Where the symbols take the nodes:
lt @ nt
lt & mq
lt ~ pq
lt § fl
lt * mn
tc @ jn
tc & gd
tc ~ tz
tc § tq
tc * mm
fz @ rf
fz & lp
fz ~ zd
fz § rc
fz * jp
nj @ ql
nj & dn
nj ~ gp
nj § gq
nj * mt
jf @ qt
jf & cj
jf ~ qr
jf § hq
jf * bh
mj @ fj
mj & pg
mj ~ tr
mj § dn
mj * tg
mn @ lt
mn & rc
mn ~ fq
mn § pq
mn * bt
mf @ sr
mf & dz
mf ~ hd
mf § hb
mf * bg
zd @ rc
zd & fz
zd ~ bt
zd § mn
zd * lc
pf @ zc
pf & hq
pf ~ rh
pf § lp
pf * cn
bp @ qj
bp & hd
bp ~ sl
bp § zs
bp * qc
bh @ jf
bh & mz
bh ~ dj
bh § qr
bh * qm
md @ gh
md & tm
md ~ sb
md § lq
md * qj
gm @ pj
gm & dm
gm ~ hc
gm § fm
gm * gr
bs @ hd
bs & bg
bs ~ qc
bs § bp
bs * hl
gh @ hl
gh & pp
gh ~ lq
gh § bq
gh * md
mp @ rp
mp & bb
mp ~ pm
mp § ng
mp * zn
hl @ bs
hl & th
hl ~ bq
hl § qc
hl * gh
bm @ ml
bm & fh
bm ~ zp
bm § pg
bm * fl
dn @ dp
dn & fj
dn ~ nj
dn § ql
dn * tr
hj @ sl
hj & qc
hj ~ jd
hj § cg
hj * bc
pj @ tr
pj & tg
pj ~ fm
pj § mt
pj * gm
cg @ mh
cg & sl
cg ~ zg
cg § zn
cg * jd
pg @ dh
pg & ml
pg ~ mj
pg § fj
pg * zp
lq @ bq
lq & gh
lq ~ zr
lq § bc
lq * sb
tm @ pp
tm & pn
tm ~ md
tm § gh
tm * hb
rf @ mm
rf & hs
rf ~ rc
rf § mq
rf * fz
fl @ bm
fl & nt
fl ~ hr
fl § zp
fl * pq
hb @ tm
hb & sr
hb ~ qj
hb § md
hb * hd
gr @ gm
gr & nl
gr ~ lf
gr § hc
gr * ql
ml @ bt
ml & lc
ml ~ pg
ml § dh
ml * bm
gd @ cn
gd & dj
gd ~ tc
gd § jn
gd * lm
qh @ dj
qh & qm
qh ~ lm
qh § gd
qh * lz
fj @ rl
fj & dh
fj ~ dn
fj § dp
fj * mj
sb @ lq
sb & md
sb ~ bb
sb § zr
sb * zs
zc @ lz
zc & sc
zc ~ lp
zc § hs
zc * pf
bb @ zr
bb & sb
bb ~ mp
bb § rp
bb * mh
hd @ hb
hd & mf
hd ~ bp
hd § qj
hd * bs
zr @ bc
zr & lq
zr ~ rp
zr § gg
zr * bb
ng @ mz
ng & rp
ng ~ qm
ng § bh
ng * pm
pn @ ct
pn & rz
pn ~ tm
pn § pp
pn * sr
dh @ fq
dh & bt
dh ~ fj
dh § rl
dh * pg
lf @ hc
lf & gr
lf ~ pz
lf § dz
lf * gq
hr @ zp
hr & fl
hr ~ dm
hr § tg
hr * ns
dl @ qm
dl & pm
dl ~ lz
dl § qh
dl * sc
lz @ qh
lz & dl
lz ~ hs
lz § lm
lz * zc
fm @ mt
fm & pj
fm ~ hn
fm § rz
fm * hc
gq @ lf
gq & ql
gq ~ sd
gq § pz
gq * gp
mz @ cj
mz & gg
mz ~ bh
mz § jf
mz * ng
fh @ lc
fh & tq
fh ~ bm
fh § ml
fh * nt
qr @ hq
qr & jf
qr ~ cn
qr § pf
qr * dj
dm @ tg
dm & hr
dm ~ gm
dm § pj
dm * nl
tq @ jp
tq & jn
tq ~ fh
tq § lc
tq * tz
mq @ tz
mq & mm
mq ~ lt
mq § nt
mq * rc
ct @ sd
ct & gp
ct ~ pp
ct § th
ct * pn
jz @ pm
jz & zn
jz ~ sc
jz § dl
jz * qt
hc @ fm
hc & gm
hc ~ dz
hc § hn
hc * lf
dp @ nl
dp & rl
dp ~ ql
dp § gr
dp * dn
fq @ pq
fq & mn
fq ~ rl
fq § ns
fq * dh
lm @ gd
lm & qh
lm ~ mm
lm § tc
lm * hs
dz @ hn
dz & hc
dz ~ mf
dz § sr
dz * pz
dj @ qr
dj & bh
dj ~ gd
dj § cn
dj * qh
hs @ lm
hs & lz
hs ~ rf
hs § mm
hs * lp
jn @ rh
jn & cn
jn ~ tq
jn § jp
jn * tc
zp @ pg
zp & bm
zp ~ tg
zp § mj
zp * hr
bc @ hj
bc & bq
bc ~ gg
bc § jd
bc * zr
lp @ hs
lp & zc
lp ~ fz
lp § rf
lp * rh
gg @ jd
gg & bc
gg ~ mz
gg § cj
gg * rp
rc @ mq
rc & rf
rc ~ mn
rc § lt
rc * zd
bg @ mf
bg & pz
bg ~ bs
bg § hd
bg * th
tr @ dn
tr & mj
tr ~ mt
tr § nj
tr * pj
zn @ mp
zn & mh
zn ~ jz
zn § pm
zn * zg
qj @ md
qj & hb
qj ~ zs
qj § sb
qj * bp
hq @ sc
hq & qt
hq ~ pf
hq § zc
hq * qr
bq @ qc
bq & hl
bq ~ bc
bq § hj
bq * lq
rp @ gg
rp & zr
rp ~ ng
rp § mz
rp * mp
rz @ gp
rz & mt
rz ~ pn
rz § ct
rz * hn
zg @ zn
zg & cg
zg ~ qt
zg § jz
zg * cj
ql @ gr
ql & dp
ql ~ gq
ql § lf
ql * nj
tg @ mj
tg & zp
tg ~ pj
tg § tr
tg * dm
mh @ bb
mh & zs
mh ~ zn
mh § mp
mh * cg
bt @ mn
bt & zd
bt ~ dh
bt § fq
bt * ml
sr @ pn
sr & hn
sr ~ hb
sr § tm
sr * mf
sd @ pz
sd & gq
sd ~ th
sd § bg
sd * ct
lc @ zd
lc & jp
lc ~ ml
lc § bt
lc * fh
pz @ dz
pz & lf
pz ~ bg
pz § mf
pz * sd
qc @ bp
qc & bs
qc ~ hj
qc § sl
qc * bq
qt @ jz
qt & zg
qt ~ hq
qt § sc
qt * jf
cn @ pf
cn & qr
cn ~ jn
cn § rh
cn * gd
tz @ tq
tz & tc
tz ~ nt
tz § fh
tz * mq
rh @ lp
rh & pf
rh ~ jp
rh § fz
rh * jn
pq @ fl
pq & lt
pq ~ ns
pq § hr
pq * fq
sc @ dl
sc & jz
sc ~ zc
sc § lz
sc * hq
mm @ tc
mm & lm
mm ~ mq
mm § tz
mm * rf
ns @ hr
ns & pq
ns ~ nl
ns § dm
ns * rl
rl @ ns
rl & fq
rl ~ dp
rl § nl
rl * fj
zs @ sb
zs & qj
zs ~ mh
zs § bb
zs * sl
hn @ rz
hn & fm
hn ~ sr
hn § pn
hn * dz
mt @ nj
mt & tr
mt ~ rz
mt § gp
mt * fm
gp @ gq
gp & nj
gp ~ ct
gp § sd
gp * rz
sl @ zs
sl & bp
sl ~ cg
sl § mh
sl * hj
nl @ dm
nl & ns
nl ~ gr
nl § gm
nl * dp
jp @ fz
jp & rh
jp ~ lc
jp § zd
jp * tq
th @ bg
th & sd
th ~ hl
th § bs
th * pp
qm @ bh
qm & ng
qm ~ qh
qm § dj
qm * dl
nt @ fh
nt & tz
nt ~ fl
nt § bm
nt * lt
pm @ ng
pm & mp
pm ~ dl
pm § qm
pm * jz
pp @ th
pp & ct
pp ~ gh
pp § hl
pp * tm
cj @ zg
cj & jd
cj ~ jf
cj § qt
cj * mz
jd @ cg
jd & hj
jd ~ cj
jd § zg
jd * gg

In the rows, 506 means zero.

The rows follow the links: the fewer symbols apart two nodes are, the more alike their rows tend to be.

Each row is also shifted at random along 8 hidden directions that mean nothing.

Rows with their nodes:
[588,479,523,496,596,552,525,434,419,368,502,612,282,582,567,545,565,429,601,474,595,483,562,623,532,643,517,612,334,545,450,643,374,582,357,495,612,557,440,599,612,446,529]: nt
[468,426,444,480,526,466,570,517,525,537,535,434,544,549,490,502,572,507,386,608,546,422,509,453,519,584,523,389,467,401,535,517,585,573,572,389,657,488,435,601,410,342,381]: bp
[524,621,517,568,694,539,504,490,432,439,437,466,584,477,496,636,611,518,329,477,760,415,441,545,378,715,503,589,514,538,472,477,474,573,564,525,433,496,608,540,658,591,543]: tq
[242,562,538,587,528,485,515,547,500,466,462,389,450,430,494,390,440,427,641,456,559,416,546,480,446,513,478,543,600,402,659,544,483,574,564,557,567,429,317,588,646,593,407]: fz
[233,513,609,620,455,607,398,555,765,675,506,363,608,499,421,580,466,438,428,616,429,501,510,341,440,373,548,518,456,414,511,336,493,455,743,668,379,475,630,581,522,457,541]: hr
[657,429,540,523,413,521,538,557,619,439,282,537,646,530,410,529,573,536,531,647,446,400,728,423,640,455,378,535,572,427,594,615,504,491,531,478,596,483,497,676,461,528,471]: gp
[289,497,419,630,538,538,457,447,546,468,606,460,425,607,525,403,560,588,562,578,323,465,464,501,486,595,613,538,572,552,349,495,514,493,627,693,444,555,559,498,454,492,683]: dn
[794,579,537,434,424,425,318,558,348,469,363,364,501,384,479,554,352,470,391,338,490,479,596,698,416,527,572,595,546,681,420,536,369,489,418,423,379,535,544,430,579,595,500]: zc
[632,441,430,560,526,573,561,354,401,359,528,664,327,623,461,550,528,499,548,510,616,425,526,575,485,549,443,554,318,508,520,583,467,560,402,546,562,582,536,526,537,307,470]: gm
[393,397,564,445,476,471,475,614,525,522,634,438,424,407,600,442,348,443,323,405,585,504,440,531,501,619,502,596,614,600,484,375,513,534,468,538,422,378,459,427,558,611,418]: lm
[594,555,622,374,408,479,422,520,494,560,547,442,599,420,582,567,382,485,406,466,531,625,510,490,497,442,471,524,509,602,479,488,400,508,473,443,352,470,543,480,539,591,541]: qh
[447,616,449,608,563,523,454,409,537,484,408,461,462,575,443,492,632,457,541,485,557,547,499,467,464,476,518,571,551,505,551,561,456,497,587,680,514,590,560,539,514,527,522]: dm
[408,435,505,394,488,424,460,612,460,419,348,619,586,491,520,355,601,466,577,424,464,417,748,527,560,619,437,393,661,373,569,629,594,535,376,438,745,295,413,586,444,525,499]: gg
[370,484,516,437,443,416,633,455,579,667,599,365,539,507,615,420,500,533,385,577,616,741,319,339,571,378,467,421,605,503,603,453,513,517,653,466,561,509,322,456,413,666,364]: lq
[639,459,289,532,650,433,549,411,229,338,436,633,347,583,416,444,577,549,568,401,610,450,446,736,438,590,534,480,498,573,443,568,531,460,426,492,621,633,423,354,428,579,532]: hb
[385,448,479,609,460,464,445,517,584,572,262,358,558,603,482,364,807,510,278,544,612,446,635,419,404,648,545,434,658,313,520,469,497,528,649,590,751,377,461,692,438,506,391]: sd
[325,523,539,629,590,582,497,458,628,615,528,464,399,546,439,544,548,388,485,515,638,599,370,457,412,440,550,552,359,460,519,369,462,420,636,650,490,611,491,481,522,568,510]: ns
[503,605,515,629,567,570,437,470,603,519,458,486,525,540,409,571,599,446,496,512,564,497,493,438,444,488,508,571,482,486,552,493,471,459,577,628,458,577,638,551,504,476,538]: mj
[371,512,647,467,518,581,633,610,662,455,554,687,651,403,559,552,465,473,629,517,553,447,590,315,661,503,278,548,614,390,730,541,628,594,411,516,479,318,575,586,638,493,459]: mm
[480,385,576,457,541,556,524,631,559,489,677,606,405,436,582,515,428,436,413,420,579,421,485,537,519,689,494,560,459,519,493,386,566,542,357,476,494,387,530,482,578,435,448]: hs
[687,462,527,507,370,466,472,643,544,509,508,410,738,462,559,447,557,724,279,591,387,315,620,442,474,717,521,429,697,451,424,434,558,517,542,380,459,348,591,611,442,445,536]: zs
[454,504,443,406,579,453,497,549,436,504,488,565,468,478,475,491,521,382,558,389,546,499,529,574,513,519,527,412,471,461,579,561,611,531,390,428,672,465,460,473,452,398,407]: zn
[443,565,575,445,524,496,631,563,512,515,574,564,617,468,612,502,565,558,662,555,470,482,537,418,582,540,453,412,525,378,618,606,570,603,448,358,609,386,420,610,570,438,493]: bh
[667,462,516,553,408,500,535,456,623,559,531,488,501,524,486,455,531,515,345,513,689,577,446,380,483,452,413,506,543,481,635,408,473,431,536,538,503,538,494,516,422,520,387]: pz
[594,577,358,449,650,477,526,390,363,500,385,560,556,564,391,642,575,504,457,517,562,608,415,589,505,376,538,442,427,588,482,559,576,484,554,501,524,649,614,369,422,494,512]: bs
[396,518,478,526,466,543,512,404,527,436,304,509,595,598,486,523,619,522,436,615,535,491,675,408,578,455,386,536,619,446,577,655,482,641,577,670,563,425,636,636,530,428,451]: pj
[382,482,572,424,548,524,473,582,524,562,596,596,322,482,559,489,461,351,792,406,330,618,517,602,596,454,638,508,360,522,442,543,518,479,341,476,596,509,400,471,531,501,562]: gd
[323,599,596,526,541,557,524,506,617,476,630,552,532,500,556,528,476,455,697,570,467,507,533,403,544,493,445,540,456,457,587,601,467,552,516,535,455,482,507,615,578,468,610]: mq

Start here and follow the symbols in turn, left to right. Where do you end up?
Answers are names.
[489,585,615,444,516,589,462,573,604,634,476,565,556,420,483,700,467,347,566,438,450,574,541,470,557,342,521,503,374,480,585,471,568,539,403,508,463,456,688,497,606,319,420]
~ § * ~ ~ * @ &: bt
[230,546,594,487,569,582,500,455,616,537,596,505,495,574,616,566,586,437,529,617,499,595,516,396,555,552,517,526,418,479,464,582,431,595,577,598,507,470,527,639,552,466,623]
* @ * § & ~ & * &: tq
[408,635,553,530,558,525,467,563,494,555,276,385,598,415,442,617,532,416,450,431,579,461,555,508,446,451,527,537,579,449,602,491,531,584,539,544,506,421,595,523,686,524,372]
~ @ * @ § @: zd
[582,505,440,595,553,545,503,446,515,351,514,583,532,570,508,486,607,597,377,534,585,370,551,471,505,698,428,606,642,561,492,545,511,543,498,641,438,482,676,549,509,478,581]
~ ~ @ § @ ~ @: pn
[762,522,438,398,437,423,634,430,458,454,537,524,526,456,430,538,319,490,560,496,613,602,414,469,620,251,321,514,529,611,728,605,527,490,466,377,477,656,422,397,423,504,306]
& @ & § & & § @: pz
[616,495,390,614,503,491,461,449,407,297,385,489,519,557,465,459,541,635,402,522,488,315,613,578,480,681,483,631,694,596,423,582,487,563,533,633,436,495,627,542,523,516,559]
§ * ~ ~ &: rz
[359,434,438,484,547,520,571,443,494,464,611,720,523,617,504,428,585,552,568,556,500,524,479,441,560,513,433,390,516,433,521,518,633,507,484,578,587,469,545,460,381,434,576]
~ & * & & ~: sr
[564,586,432,487,596,457,545,459,450,679,451,413,456,560,483,574,651,495,575,536,461,656,376,560,491,381,696,381,352,501,453,534,513,467,576,387,659,665,404,469,441,467,463]
~ § @ ~ ~ & *: cj
[437,526,472,579,576,567,540,490,603,368,568,682,501,596,529,429,646,549,725,558,380,442,579,445,627,600,446,574,605,487,514,632,556,495,454,627,530,502,562,582,479,504,689]
~ ~ § & * @ * §: dz
[758,561,641,384,413,537,469,589,520,458,512,588,760,428,583,636,492,595,425,533,493,417,682,471,546,616,408,493,516,505,482,573,457,552,380,339,394,372,672,626,567,425,611]
@ @ * * @ & * &: cj
[831,410,496,478,416,516,614,454,468,300,372,633,575,499,425,590,380,596,459,577,585,416,613,503,648,419,252,630,562,600,588,606,477,512,446,477,394,559,556,505,528,580,453]
@ * § @ §: sd
[371,377,575,477,511,552,589,455,510,461,388,559,382,563,596,516,570,430,431,543,665,572,573,501,604,547,410,600,485,501,517,566,432,645,473,592,614,428,420,589,628,597,418]
§ & § * § § * @: nl
[508,434,409,443,528,421,618,487,487,459,546,487,572,515,489,472,449,559,398,583,569,486,435,471,587,510,410,472,606,545,560,530,587,535,571,453,538,518,445,457,384,546,417]
~ § & @ &: hl
